gdgz: [ 279 -358   53 -116  -87   91  -57   11  158  316  144  202 -261  314
  225   46  -23 -534  -83 -473  160   27   -4 -143    7 -324 -373   25
  478  218 -195   45  109]
lmhf: [-152 -159 -202  147 -146   62  143 -193    4  -68 -242 -156 -172    3
 -143  118  -18 -414  -16  319   15 -264 -119  -95   97  102   38   23
  141   56 -254  582 -212]
lmhf: [-153  148 -141  191  -78  -89  -19  -29    4 -231   16  213   -8 -206
 -273   27 -101   -1   26  116  143 -252 -337  123 -156  125  218  -20
   35  126  146  112  -96]
rqtd: [ 192 -383  -58  -63  -47 -123  -80 -174  283  115   -8  -29 -177  184
  127   72  101 -382   36 -191 -101   93  192  -94  302    5 -229  -66
  183  -45 -276  285  117]
gdgz: [-151  301 -178  168  -33 -149 -144   49 -239 -423  -21  120  168  -86
 -326 -468 -193  455   -8  262  -62 -134  -53  -41 -123  194  301  -88
  -74   43  -67 -222   -5]
rqtd: [  29  161  -81 -111   -5 -179 -128    8  -81 -188 -210 -102  264  124
   39 -167  -10  183  158   -8  -88  -80   71 -146   69 -127 -191  -37
  -84  -23  -53 -454  184]
fhhr: [ 338 -199  -78   67  143   42  108 -175  137  117   49 -187  -59    0
  132   50  124   37  179  -27 -203  142  138   32  341   70 -237  -77
   61  -51 -165   63  168]
gdgz: [ 152  111  -27  140   56   84  197   28  -49   -9  100  149    0 -149
  -79    8 -100  -48   -2   79   95 -102 -198  129   16  -28 -118  -77
  180  114   57   -4  -64]
gdgz: [ 161  -91 -140   63  108  258 -184   84  165  204  127  266 -281  -65
  -64  168    5 -133  107 -259  194  -56 -165  199  -93   66  180   71
  318  201   58  182  -57]
rqtd: [ -79  -87 -108   99  -37   55   52 -162  -26  -28  -14  -40 -120  -12
 -109    1   16   23  -24  196  -25  -85  -46  -72   93   95   10  -72
  -58   -2 -114  141 -131]
gdgz: [ -65  295  243 -118  141  474  161  182 -411  438 -166 -265 -173  133
  168  303   42 -313 -393  145  -35  187   68  -83 -109 -361  -95  281
   11  -34  152 -107 -247]
pmjn: [ 185  146   22   90  181  199  273  112 -140   89    3   30  101 -179
   84   70  -86  -20  138  -62  124 -119 -362  213 -195 -178  -84   72
  279  255  233 -104   90]
fhhr: [-172  -10  267 -118  -74 -190  120   59  -59  -20   84  129   86   20
   59  -90  -71 -141 -284  -11   31  106   27  -27 -109 -115  -39  -70
  -68  -78  111   13  -48]
gdgz: [  74 -186 -147  -75  -50   58   -4  -15  147    5 -168  -81   38   74
   60   23   24 -107  248  -12   85 -181   60  -50  118   25 -119  -30
  118   32 -225  157  -18]
pmjn: [  -7 -127 -125  -48  -13 -144 -248  -90  176  -12 -114   90 -131   86
  -33   93   54 -286   37 -161  -22  -32  -12  -13   81   17   32    5
  134   27  -49  148   69]
fhhr: [ 245 -208  352 -247  142   33  227   89   90  428  -71 -244   -7  142
  501  306  131 -607 -105 -348 -115  344  169   68   56 -342 -319  188
  241  -53   97  196  233]
lmhf: [-143 -318   31 -133   20  -41   55 -183  121  165 -235 -191  -84   68
  207  300  156 -401   75 -137  -15  -42 -149  -20  -39 -129  -40   99
   46   51   83  318   83]
lmhf: [-249   81 -214  281 -124   -3   46 -182  -60 -196 -117  -27 -155 -163
 -306  143  -38 -156  -39  316   30 -270 -324   19  -79  171  259   64
   -7   96   25  372 -178]
lmhf: [ 180 -513  -37 -157   98    0   37  -44  422  152    3    2   17  -40
  229   87  126  -80  378 -267   79    0   97  172  148  153  -35 -106
  150   -5 -120  408  110]
pmjn: [ 431  194  290 -163  121  224  210  346 -237  284  127   10  111  205
  287 -196 -136 -134 -234 -140  -16  275  313  -63   77 -387 -474   16
  305   -5 -120 -402   57]
rqtd: [ 148 -110  -40  127  -77  247  217  -19   82  182   19 -101 -184  -23
   38  277   14 -365   24   39  110  -99  -82   34   57  -26 -126  113
  215   86 -109  371 -118]
lmhf: [ 196  -79  113 -101   76   76   90   56    7  230   77  203 -114   99
  127   45  -49 -370 -161 -174   88   60  -24   11   72 -248 -313  -78
  306   87   -9  -30  -31]
fhhr: [ 174 -453 -506  240 -121   77 -225 -301  654  -14   93  211 -442 -152
 -317  351  148 -225  374   46  159 -286   -4  156  474  556  106 -189
  135  -21 -363  774 -262]
pmjn: [ 243 -180 -204  112   89  149   33  -40   81   69  -21   59  -83  -28
   49   15  -37 -129  295 -220  115 -198 -303  103  -88  -57  -40   53
  434  331  -51  122  175]
fhhr: [ 204 -124  -43 -233  131   55  -63  -35   46  206 -324 -272   25  244
  283  132  136 -285  157 -149 -138   57  195 -120  244 -231 -346   58
  150  -28 -158  -94  167]
gdgz: [  50 -247  110 -180    7  183  -58  -13  270  379   72  -10 -219   80
  194  431  204 -239   11 -234  114  117  124   30  110  -60 -132   54
  -74 -101   61  141 -115]
pmjn: [ 189  274  277 -141  398  326  131  339 -399  340  149  343  -39  -11
  122 -201 -183  -35 -358 -132   78  236  -89  175 -206 -354  -89  -49
  377  173  262 -382  -87]
gdgz: [-569 -186   45  -57 -174 -386 -142 -207   69 -300 -119 -212  112  -31
  -87 -103  117  277  -33  185 -181   58  124 -112 -113  318  477   -3
 -557 -254   37  282   11]
rqtd: [ 166  132  164  -61  -97   40   61  176   20   85   84 -129  120   80
  161   93   15  -12  -11 -117   16  123  201  -43    8 -136 -200  133
  -63  -94    3 -208   81]
pmjn: [-398  237 -138   57   -4 -150 -315 -110 -160 -232 -173   12  -22  -47
 -251   -3   28  221  -57  125  -80  -96 -206  -50 -202   85  391   76
 -274   11  228 -182  -15]
rqtd: [ 369 -275   49 -246   62   18  -41  130  228  220  -36   32  -11  230
  261  -69   15 -361   60 -263  -15  156  401  -30  306  -99 -340  -86
  343  -70 -335  137   84]
fhhr: [  95 -111  -17   58  -30   25  -64   49  126   -3   13 -322   21    8
   92  -19   92  145  165  -54 -176  189  296   28   21  238  258  199
  -71 -117 -162  272  179]
pmjn: [ 110 -290 -379  113  -62  -32 -103 -222  193 -126 -255 -236    5   59
   37   47   76  -54  525 -147   -8 -317 -221  -63    7   62    4  112
  221  246 -210  189  299]
gdgz: [   2  269  -42  174    6  111  186   71 -455 -122  -35  106    2   35
 -162 -359 -278  -73 -263  248   13 -146 -221 -113 -164 -192  -59  -20
  320  240  -98 -145  -83]
gdgz: [ -92 -150 -171  120  -91 -232 -256   11  276 -262   82  211    6 -153
 -174 -112  -45   92  231 -199   90 -117 -141  183 -206  327  483   35
   99  109   28  339  151]
lmhf: [ 183  144  142 -153  199  157  -88   82 -103  231   44 -242   81  109
  243   55  160  387   50 -149 -186  320  269  -43   79 -141 -150   94
 -252 -143  117 -557  174]
lmhf: [-267  289 -180  244 -150 -195 -219  -49 -127 -449   -2 -109  114 -118
 -346 -250  -48  543   28  300 -162  -52   36  -64 -109  352  472   61
 -375 -103  -20  -99   22]
rqtd: [  22 -322  338 -222   46   87  103  -24   82  445  103  -89 -230  188
  333  239  148 -431 -304 -233  -70  364  224  -54   61 -201 -170   69
   22 -124   27  237  -18]
fhhr: [ 226 -322  126  -58   -5  150  128  -50  193  316  181 -106 -147   97
  258  192  128 -147   35 -227    8  172  141  -15  122  -72 -233   36
   56  -27  -88  140   65]
rqtd: [-188  -25  141  117   -4   74  224 -107 -279   75   96   17 -204    5
  -69  -88  -81 -168 -427  224  -74   96 -115  -84 -104  -66   70  -16
   32   40   15  207 -173]
gdgz: [ 155 -201 -266   64  -95 -133   10 -110  131 -242  -21  154  104   38
  -99 -312 -118   80  276   28   92 -297  -60  -85  166   85 -207 -252
  219  138 -338    8   59]
pmjn: [ -56  392   60  124   64   72  234   21 -356  -85 -197 -444  237  -97
   62   75   13  205   36  233 -182    6 -142  -14 -163 -140   16  248
 -189   12  217 -279  152]
fhhr: [ 359  -91   17 -103   98   95   33  129  124  100  173  100  145   34
  171 -149  -13  273  247 -229   86   44  143   53  115  -52 -278 -132
  106   30  -96 -313  132]
lmhf: [-270  400  -45   92   20 -494 -219 -185 -356 -494 -139 -153  286   20
 -189 -408  -30  548 -120  219 -420  109  -18 -197  -52   17  158  -44
 -428 -111  149 -635  311]
pmjn: [ 359  -79  103  -88  116  173  -17  226   81  264  292  433 -159   73
   72 -121 -125 -212 -149 -290  177  134  104  110   67 -128 -211 -137
  433  104  -88  -46  -71]
fhhr: [ -29 -272  428 -516  -85 -136  -32  107   69  301 -148 -413  186  444
  583   63  198 -212 -108 -356 -168  403  570 -300   46 -356 -334  162
 -230 -286  -91 -184  248]
rqtd: [  61   85 -451  360   14  -75  -94  -48   -6 -468   35  315  -24 -238
 -522 -499 -250  277  142  385    1 -291  -94  130  142  499  349 -275
  257  117 -341  311 -151]
gdgz: [ 213 -144 -359  127    9   24  -40  -87  349 -177  120  319   26 -224
 -235  -42  -28  296  456   66  237 -351 -122  182  269  331  -78 -334
   72   65 -166   68 -137]
lmhf: [-420    1 -194  190 -228 -149   40 -245 -125 -313 -316 -287  -27  -23
 -236    9  -11 -140  -43  424 -110 -257 -152 -175  -65  170  277  100
 -158   -9 -133  422 -111]
fhhr: [-398  353 -115  383  -89 -121  -15 -131 -268 -394   86   43  -36 -286
 -460 -130 -103  387 -197  439  -93 -103 -300   48 -240  303  538   30
 -316    7  208   46 -143]
fhhr: [-243  241 -240  112  -30  -18 -178  -95 -134 -213 -180   92  -47  -67
 -306   21  -40   89    3  237   47 -269 -247  -43  -56   64  168  -23
  -96   71   75 -119 -162]
pmjn: [ 118 -138   67 -116 -119 -117  -29   25  188   60   24   63  -31  145
   91   50   10 -330  -72 -125   25   59  214  -77  189  -66 -244  -55
   97  -97 -170  107   -4]
rqtd: [ -89  237  216 -195  173   15    8  186 -243   78 -134  -97  179   30
  149  -56   -5   76 -140  -12  -94  186   92   25 -140 -186   40   86
  -91  -75  215 -285   52]
pmjn: [-182  -86 -258  -64  -48 -172 -374   -5  278 -229   39  589    8 -120
 -275  -70  -70  174  260 -192  370 -388 -324  132 -139  159  203 -244
   43  170  128  -96 -116]
rqtd: [ 305 -121  268 -262   51  198  103  333   99  337  149  100   25  150
  298  -35  -43 -229  -93 -262  131  229  371   44   73 -170 -262   -9
  252  -73 -142   28  -49]
rqtd: [-282  437  -88  103  110  -32  -67  124 -329 -348  -43  162  247 -245
 -306 -336 -167  621   17  294   39 -164 -233  112 -291  149  405  -76
 -207   61  245 -358  -99]
lmhf: [-508  264 -158  309 -232 -104 -110 -159 -170 -284 -133   -6 -176 -150
 -395  210  -48 -165 -195  272   45 -276 -470  -32 -351  107  484  232
 -148  126  243  253 -156]
lmhf: [ 283  -39  135 -130   62  171  179  220   65  209  164  264   36   12
  138  -22 -102 -161  -19 -153  235   -5   48   98   61 -175 -334 -135
  283   61  -39  -81 -108]
pmjn: [ -74  -16 -192  113  -46  -36 -289 -181 -130  -42 -194 -237 -219  222
  -58  -28   58 -143  -61  -42 -246   37  -13 -227  -45  -35  170  228
   82  100 -144   30  197]
fhhr: [  57  325  -76    7  126   -4    1  215 -306 -237 -108  106  296  -39
  -94 -458 -225  325   71  110   10 -122  -66   24 -148  -62   49  -69
  168  139  -18 -386   75]
[ 159  319 -188  179   11  -49  -68   84 -105 -288  104  239  108 -104
 -296 -333 -184  328   24  211    4 -114   19   31  130  148  -19 -191
   58   16 -129 -291  -65] -> lmhf
[ 111 -277  -72 -266  177 -432 -328 -136  112  -95 -225   80   43  276
  114 -392   26 -191  -18 -200 -332  219  339 -130  341  -19 -138 -244
  209 -101 -288  -25  299] -> rqtd
[ -25   56  -67  -98  -31   26 -127  103   98  -43 -160 -144  122   13
   19   69   62  104  195   23   17  -47  182    4   48  100   81   72
 -130 -114  -61    1  -20] -> gdgz
[ -23  -87 -146  189  -65  123  -23  -39  217  -34  196  134 -145 -220
 -197  145   27  174  159   56  164 -130 -117  173  -19  321  262  -24
  -74   19   21  296 -169] -> rqtd
[ -37  314  389 -113  -10  119  162  154 -234  226   -6 -458  105   93
  259  255  134   36 -283   78 -210  391  327 -103  -26 -218 -117  289
 -400 -292  194 -286   22] -> rqtd
[  92   28 -345  111  -26  -96 -253   66  116 -332  -60  166  129  -69
 -222 -319 -124  284  362  -23   76 -258  -44   68  -20  260  231  -74
  182  138 -201    0  105] -> gdgz
[  25    5 -333   -5  -81  -77 -451  -81   19 -186 -291 -266  -48  277
 -116 -207   65  110  147   87 -266    1  395 -280  258  181  112   72
  -49 -117 -455  -40  109] -> lmhf
[-265   99   27  -12   22   -2  190 -124 -149  -96 -255 -459  252 -113
   86  149  137  329  191  259 -119  -78 -101  -35  -93   11   76  112
 -440  -98  193 -113   49] -> lmhf
[ -30 -145  200    6  -25  -72  313    0  -87   43  146  247  -62  -17
   12 -165 -168 -367 -344   66   76   30  -98   17  -36 -116 -136 -171
  257   67  -36  285 -135] -> fhhr
[-180 -334   97  -34   -6 -103  193 -251  110  121 -162 -257 -148   -1
  127  262  151 -460 -124  108 -164  103   19   -8  125   44   24   34
  -49 -122  -20  612  -34] -> pmjn
[ 403  -93   75  -53  140  329  212  190 -157  241  111  -83   80  142
  284 -262  -93  134  122 -195   38   81   93  -40  -56 -233 -280   34
  350  194 -190 -238  170] -> fhhr
[  -1   70 -152   89   34  -73  -91  -93 -193 -199   19  110   23   59
 -166 -396 -112  302  -35  134  -97  -61  -29 -137   43   30  -11 -171
   23   77 -152 -281   34] -> gdgz
[-302  178 -447  220 -105 -287 -539 -236  233 -464 -169  -71   15 -205
 -413  160  163  485  398  115 -100 -236 -155   66   -2  485  561   81
 -463  -83  141  -36   91] -> pmjn
[ -42   21 -122   94 -206  -77  -38  -72   66 -217  -16 -238  140   16
  -65  -50   46  332  209  137  -50  -99  132 -140   67  168   20   37
 -291 -106 -165  -86   54] -> pmjn
[-250   67 -368  329 -119 -239 -232  -85  245 -549   58  125  128 -415
 -452 -108  -30  589  426  177   76 -308 -249  260 -170  642  712  -30
 -259   23   93  289   16] -> lmhf
[ -18   63 -184   67 -146  -94 -437  -36   58 -148   61   37 -134  167
 -192 -143   22  203  -24  -43 -105   56  233 -184   86  167  165   37
 -131  -80 -209 -166   38] -> pmjn
[ 142   15   65  -21   74   70  134   12 -112   60  133   85   68   26
   76 -150  -54  187  -10  -36   32   17  -45  -36   13 -150 -249 -124
   38   70   10 -330   37] -> fhhr
[  61 -163  448 -371   51 -130  -89  224   68  261  269  200   55  216
  329 -161   15  -31 -292 -433   -9  453  378  -34  -63 -216 -135  -61
  -37 -162   86 -244  119] -> rqtd
[  82    5   69  -90   69    3   31   21  -43   78  -63 -112   69   73
  145    4   36  -20   17  -72  -75   88   74  -32   36 -125 -137   31
   12  -20   11 -138  109] -> fhhr
[-147  216  100   35  -51  -47  -12   54 -202  -89   79   60   24    5
 -107 -134  -78  133 -248  128  -35   69   19  -72 -104  -30   80   -2
 -146  -52   76 -193  -80] -> gdgz
[  53 -307  -33 -179   43   66    8  -71  174  188 -287 -347    1  134
  278  225  178 -265  248 -133  -69    7  133  -43  112  -54  -96  129
   64  -32 -130  277  127] -> gdgz
[ 192  262  130  -57   87  124 -104  302  -90  100  298  429  -24    5
  -68 -179 -155  127 -221 -137  153  134  101   88  -41  -98  -75 -108
  138   16   77 -392 -125] -> pmjn
[ 151 -206  125 -117   65  104  156   37  -44  234   -3   15  -84  157
  208  -57  -41 -352 -132 -129   10   92   61  -57   35 -220 -240  -21
  314   83 -133  127   20] -> pmjn
[ 346   -9  367 -288  -40   43   43  254  206  402    7 -319   96  229
  523  427  182 -430    3 -474  -47  368  395  -12   80 -354 -406  324
   29 -179   79 -135  277] -> rqtd
[ -47  -53 -416  177  -76 -245 -244 -114  237 -377 -129  332  -31 -155
 -357  -91 -111 -128  270   26  140 -408 -305  130   29  273  230 -143
  270  187 -102  307   -6] -> lmhf

thzj: [ 262  212   59  127   98 -247  163 -239 -363  175 -363  126 -121  110
  -83   48   66  -33 -198 -155 -295  521   41 -514  -71  240   83 -248
 -162  -73  149   73 -407]
mzsc: [-110  129  -63  -89   54  -37 -123  103   25 -130 -181   42   50   -6
  -49  112 -102  -56  -81  -96   30  -86   77  -96  129    5   51   95
 -176  -93  -64  -19  107]
nmbs: [-288  -42 -404 -168  445  -54 -349  487   -8 -315 -129 -140   82  100
 -210    7 -274 -161   46   25   39 -441  530  139    5  -51  225  279
  -70  291 -592  -51 -105]
nmbs: [ 100  115  203  -40 -564  165  499 -400  371  240  387 -237   48 -102
  126 -186  307  258   -8  220   79  370 -504 -202 -232 -193  114 -405
  400 -494  370 -180   17]
thzj: [ 118  339  113 -325  132   83  196 -174   98 -251    6   22 -144   14
  -77   92   71   83 -376  143  184   51 -166 -390   20  330  213   75
 -282 -217  -61  -96  229]
thzj: [ 150  279  183   73 -289   96  152 -389  -44  243    8   31 -180 -284
   61  114  170  -10  -55 -245  -30  430 -555 -199 -309  -61 -135 -367
   73 -412  559  191 -208]
mzsc: [ -55 -150 -230  -13  596 -245 -249  253 -190 -216 -343  152   88  182
 -102  194 -212 -220  -83  -79 -123 -345  407  -64  103  223  106  179
 -415  341 -482   13 -170]
rrls: [ 246  121  411  301 -688  246  181 -370   -2  654  444 -185  -62 -382
  242 -180  286  104   93  -17   30  353 -514  145 -266 -359 -260 -337
  487 -444  671   -4   10]
mzsc: [-119   72 -247 -181  291 -110 -164  335  -23 -286 -251  -13   54  152
 -171   53 -197  -85  -88   64  -30 -228  445  -85  148   89  226  208
 -177  169 -426  -27   -6]
nmbs: [ 258   90  262   82 -261   47  227 -382   -9  298  175  -24  -46 -106
   69  -31  265  105 -126  -48  -78  327 -401 -219 -257   -6  -76 -325
  146 -307  421   81 -290]
mzsc: [  66 -273   83 -151 -281  180  259   51  455  -22  507 -199  184   83
  143 -201  159  233   65  514  171 -343   -4  283   52 -119  103   30
  308   60 -197 -164  307]
rrls: [  86  -46  -32    4  -67   80  -26   15  -20  123  175 -130  -34  -32
   51  -71   64   46   46   44   59  -86   76  196 -119  -92  -12  -27
  161  117  -87   56   -7]
nmbs: [ 396  335  152  -34 -138  -17  475 -483 -169  158  -84   41 -320    5
   34   13  232  129 -207   35  -56  637 -281 -438 -188  288  111 -351
  -39 -151  245   84  -64]
thzj: [ 303  106  282  129 -496   54  376 -473  129  447  202  -76   27 -196
  177    7  325  105  -70   -8 -109  384 -549 -238 -327 -150  -47 -547
  243 -481  521   63 -275]
nmbs: [  79  359   56  -26  378  -67  -28  -20 -359 -163 -358  206 -293  -30
 -114  142 -167 -172 -227  -62   13  195   76 -307  152  397   64  212
 -445   27  -55  -54  215]
rrls: [ 151  -11 -234 -242   47   84  159  -25  170  -54  152 -191  -62   34
  114   76   90   75  -25  186  199 -260  111  162 -188   23  225 -126
    5  224 -463   61  183]
mzsc: [  46  158   25 -150 -176  112  -26 -190  193  170  237 -245  127 -113
   93   56  188  114 -207 -115  204 -144 -176  -97 -209 -179   97 -166
   29 -336  -13  -68   14]
nmbs: [ -58  -61  150  -70  113  -98 -194  -27   -1  -90   -1   77  213  203
 -104  -25   67  129 -269 -157  -18  -95   57 -250  190  107  -49  193
 -182 -126   61  -79 -148]
rrls: [ -34 -262  208  219   -8   12   -5 -151   35  158  188   86  124  -55
  158  -11   56  -18   86  -36   29  -91 -263  129   42  -36 -214   17
  -31  -51  187 -148   98]
thzj: [ 245  192 -231 -189  270   60   32 -177 -122   58   17 -156 -229  -74
  124  222   82  -40 -168  -84  250 -173   61   41 -315  145  189 -148
 -241  206 -461  106  155]
rrls: [ 133  -28  -36  179 -119   14  360 -212    1  175  -34   44 -186 -177
  177   83   23 -122  256  101  -73  267 -307   92 -230  -17  -16 -368
   99   36  127   65   36]
nmbs: [-218 -214  -64  -21  196   77 -164  233  107 -185  182  -41   66   -7
 -108  -97 -104  -65  133  106   32 -279   42  225  -51  -64  -34  199
  122  127 -101  -42 -124]
nmbs: [ 198  277 -160  -53  150 -102  224  -56 -261  -91 -393  117 -337   37
  -34  130  -86  -91  -30   36  -78  338  146 -187   -1  287  163 -108
 -205  208 -161  137  107]
nmbs: [ 110   -9   20  -30  -20   50   47 -143    8  134  213 -151   -7   -5
  -17  -82  164   88  -74  -11    6   47  -89  -52 -277  -40   39 -156
  165  -53   31   43 -305]
mzsc: [ -59 -144   16   40  -77   78  118  110   78  -72  143  -11  -47   31
    8 -172  -44   41  199  260   22    7   43  219   97  -19  -24  113
  200  164  -18  -80  188]
mzsc: [ -76 -168  168  137  165  -25 -179   66 -107   62  179  -20  130   70
 -120 -200    7    5  -52    6  -86  -58   59  -40    6    1  -88  185
   91  -21   94 -154 -297]
mzsc: [ 194  -38 -291  -91  567 -313    6  103 -238 -205 -494  200  -54  236
  -82  291 -126 -192 -158  -21 -219 -134  392 -236  -11  383  224  -63
 -469  407 -523  192 -280]
thzj: [ 217  111  329  287 -552  -37 -140 -167 -191  479  -89  119   64 -204
   35   28  169   13  -34 -377 -321  371 -257  -91  -77 -264 -368 -293
  229 -394  782  372 -507]
rrls: [   9  300  106   94    6   52 -106  125 -320   69  -77  -35 -208  -82
 -140 -176 -118  -57  -43   26  -19  262  197  -65  108   41   -5  222
   72  -31  106  -96  100]
mzsc: [  20  458 -174 -359 -449  167  315  -82  347 -147 -108 -133 -149 -143
  116  169   26  115  -29  111  265  127 -140  -64   38  -97  254 -203
    0 -260  -71   53  607]
thzj: [  54  -99 -329  -98   24   39  288 -156  189   41  131 -218  -71   -9
  158   63   94   24  179  107  131  -52  -74  158 -367  -80  216 -359
  122  192 -360   21   23]
rrls: [ 102  568 -242 -224  -87  199  111 -181  -88   74  -30 -279 -388 -247
   73  114   29    2  -76 -114  341  205  -47  -16 -289  -37  232 -179
  -23  -83 -201   40  398]
nmbs: [ -65  357 -187 -258  360  -10   74   45 -154 -323 -211  -54 -247  173
  -85  -13 -156   40 -196  118  291   72  354 -218  266  351  329  331
 -367  190 -524 -317  653]
rrls: [  37  141  571  372  -24   14 -128  288 -481  160   72  100  -85   19
 -271 -537 -163  -37  -87  344 -254  374  319 -156  462  142 -160  580
  229  -98  422 -378   23]
mzsc: [ -70  -49  257   26 -274   11  -29   87  133  -75    0  163  146   30
  -41  -70   -7   82  -17   63  -95   33  -87  -39  316  -37 -165  158
   55 -202  354   -2   75]
rrls: [ -17  165 -170 -165   76   36  156 -209  128  -92  -78  -35 -103  -79
  122  229   18  -23  -43  -89  219   -9 -209  -81 -123   69  144 -167
 -236  -69 -175  -35  299]
rrls: [ 193 -236  -21  -17  -13  -44  -78  293   31   24   53    3  141  105
   22  -15  -10   -9    5  256 -138 -390  380  248   95  -26   14   78
   84  296 -271  164 -102]
thzj: [ 176 -131  481  109  152  -93   46  -53  -66  -55   20  325  107   78
 -118  -26   52  -33 -268  174 -264   20 -192 -330  179  325 -153  160
 -180 -174  370  -31 -316]
thzj: [  26  211   39 -150 -390  123  298 -200  297   91  190 -224   45  -53
   99  -74  161  192  -71  147  172  152 -198 -150  -53 -144  189 -201
  171 -346   58 -185  266]
mzsc: [ -21   87  -41   74   73 -117 -302    9 -212   90 -254   89   39  -44
  -55  161  -38 -102  -85 -412 -119   26   46 -101  -38  -53 -124  -40
 -157  -77  129  196 -302]
rrls: [  70  139  206    5 -228   48   -9   -4   10  109   75  -34   54  -44
  -34  -94   62   74 -132   48  -33   86  -24 -121   84  -59  -24   38
  100 -243  219  -42   -9]
thzj: [ 215 -349  266  239 -431  -56  235 -143  206  373  250    3  294    4
  144 -111  238   95   98  175 -297   50 -236   23 -114 -220 -136 -362
  363 -186  371   68 -439]
nmbs: [  86  212  398  -16 -140   58  258 -364   37   14  100  105  -59  -12
    4  -68  157  152 -256   51   71  366 -419 -416  123  218  -33   18
 -117 -414  421 -224  192]
thzj: [-157 -589   41  293  511  -45 -159  223  -74  -49  209  118  127   52
   47  -96 -175 -216  260  214  -39 -461  104  405   70   85 -165  310
  -61  436 -256 -238    6]
[ -70  292   91 -254 -407  158  279  -42  388 -196   20  -20   -5  -82
   61   33   11  136  -67  231  205   79 -222 -124  240  -31  137   18
   -4 -362  122 -142  601] -> mzsc
[ 151  159 -382 -172  198 -117   62  -38 -156  -36 -259 -104 -164  129
   -5  144    6    2  -67 -109   23   61  313  -89 -177  116  258 -193
 -145  290 -461  170  -67] -> thzj
[  59   68  -63  239  261  -85 -158 -138 -441  142 -273  174 -274 -163
  -30  170  -72 -239   97 -414 -152  282 -144    1 -265   89 -211 -150
 -140  130  214  280 -368] -> thzj
[ 118  567  335  -58 -335  125   46  -54  -91  136    0  -82 -100 -161
  -87 -124   35   77 -318   79   59  324  -45 -368  177    6   78  119
   33 -516  333 -184  262] -> rrls
[ 108 -107  250  111   72  -48   -7 -182  -61  152  145   45  112   35
  -10  -52  139   38 -168  -43  -93   32 -169 -193  -72   80  -88  -33
  -32 -152  203  -71 -301] -> mzsc
[ 393  450  275  130 -532  175  335 -573  -26  685  278 -298 -124 -401
  258   12  343   66 -183  -79  103  431 -527 -249 -462 -227   53 -572
  222 -619  419  -80    0] -> nmbs
[ 197  399 -300 -299 -420  105  406 -335  250  218   99 -448  -91  -46
  206   52  253  242  -92   29  287  207  -38 -142 -325 -201  418 -513
  166 -201 -306  -43  298] -> thzj
[ -55  144 -458 -169  -42    0 -159  448 -135 -127 -168 -242 -156  112
 -230 -167 -150   23  177   58  -91   43  660  221  -86 -177  213   44
  361  390 -383  274 -232] -> mzsc
[  48    5  137   33 -446   63  144 -347  272  244  137  -26  141 -176
  185  129  231   95    6 -203   13  123 -536  -69 -202 -244 -131 -407
  120 -436  439  112 -120] -> rrls
[ 224   99  413  168   12  -91  -58 -161 -265  115 -155  314  -46  -67
 -110   73   69  -75 -247 -164 -293  279 -260 -351   30  217 -246  -16
 -156 -261  573  196 -442] -> thzj
[ 214  213  -81  -76  112  133   54 -217 -163  244  272 -332 -209  -98
   28  -83  169   57 -147  -14  195   60   13  -23 -438    3  175 -160
  117   31 -222  -42  -99] -> nmbs
[ 243 -151  296  174   46  -19  179 -362  -95  271  257   26   11   12
   62  -91  241   69 -125   22  -96  177 -315 -178 -224  131 -101 -184
   48 -105  260  -59 -344] -> mzsc
[  84 -157    8   37  221  -49 -174    5 -193   -4    5   90  -39   94
  -37   15   30    1  -44 -132  -49  -94  104   89  -37  124 -132   93
  -82  251  -48  167 -216] -> nmbs
[ 195   98  225   42 -238  152   97  -51  -18  240  301 -158  -45  -95
   67 -190  120   99  -74  227   79   33   -3   68  -17  -63    3   30
  219 -101   84 -117  165] -> rrls
[  20 -301  366  243 -141   65   30 -174   51  202  339   83  128  -42
  107 -150  140   73   68   44  -30    6 -334  118   30  -49 -289   35
  148 -116  395 -114  -51] -> mzsc
[ -47  -91 -195  -34  211  213  -94   87  -54   28  360 -275 -180  -83
   77 -135  -28   -8  171  123  322 -284  158  476 -211  -71   46  158
  157  376 -425 -108  294] -> nmbs
[ -40  143 -271  -96   -3  163  230   60   71  -44  112 -250 -246 -110
   76  -80  -86  -32  218  278  237   21   98  242 -148  -64  242  -45
  169  195 -372 -147  439] -> nmbs
[  22   72 -203  -44   86   42   24   45 -121  -24  -57  -75 -190   32
  128   16  -86    6   99   51  232  -63  269  248  122   63   86  127
 -109  344 -402  -82  577] -> nmbs
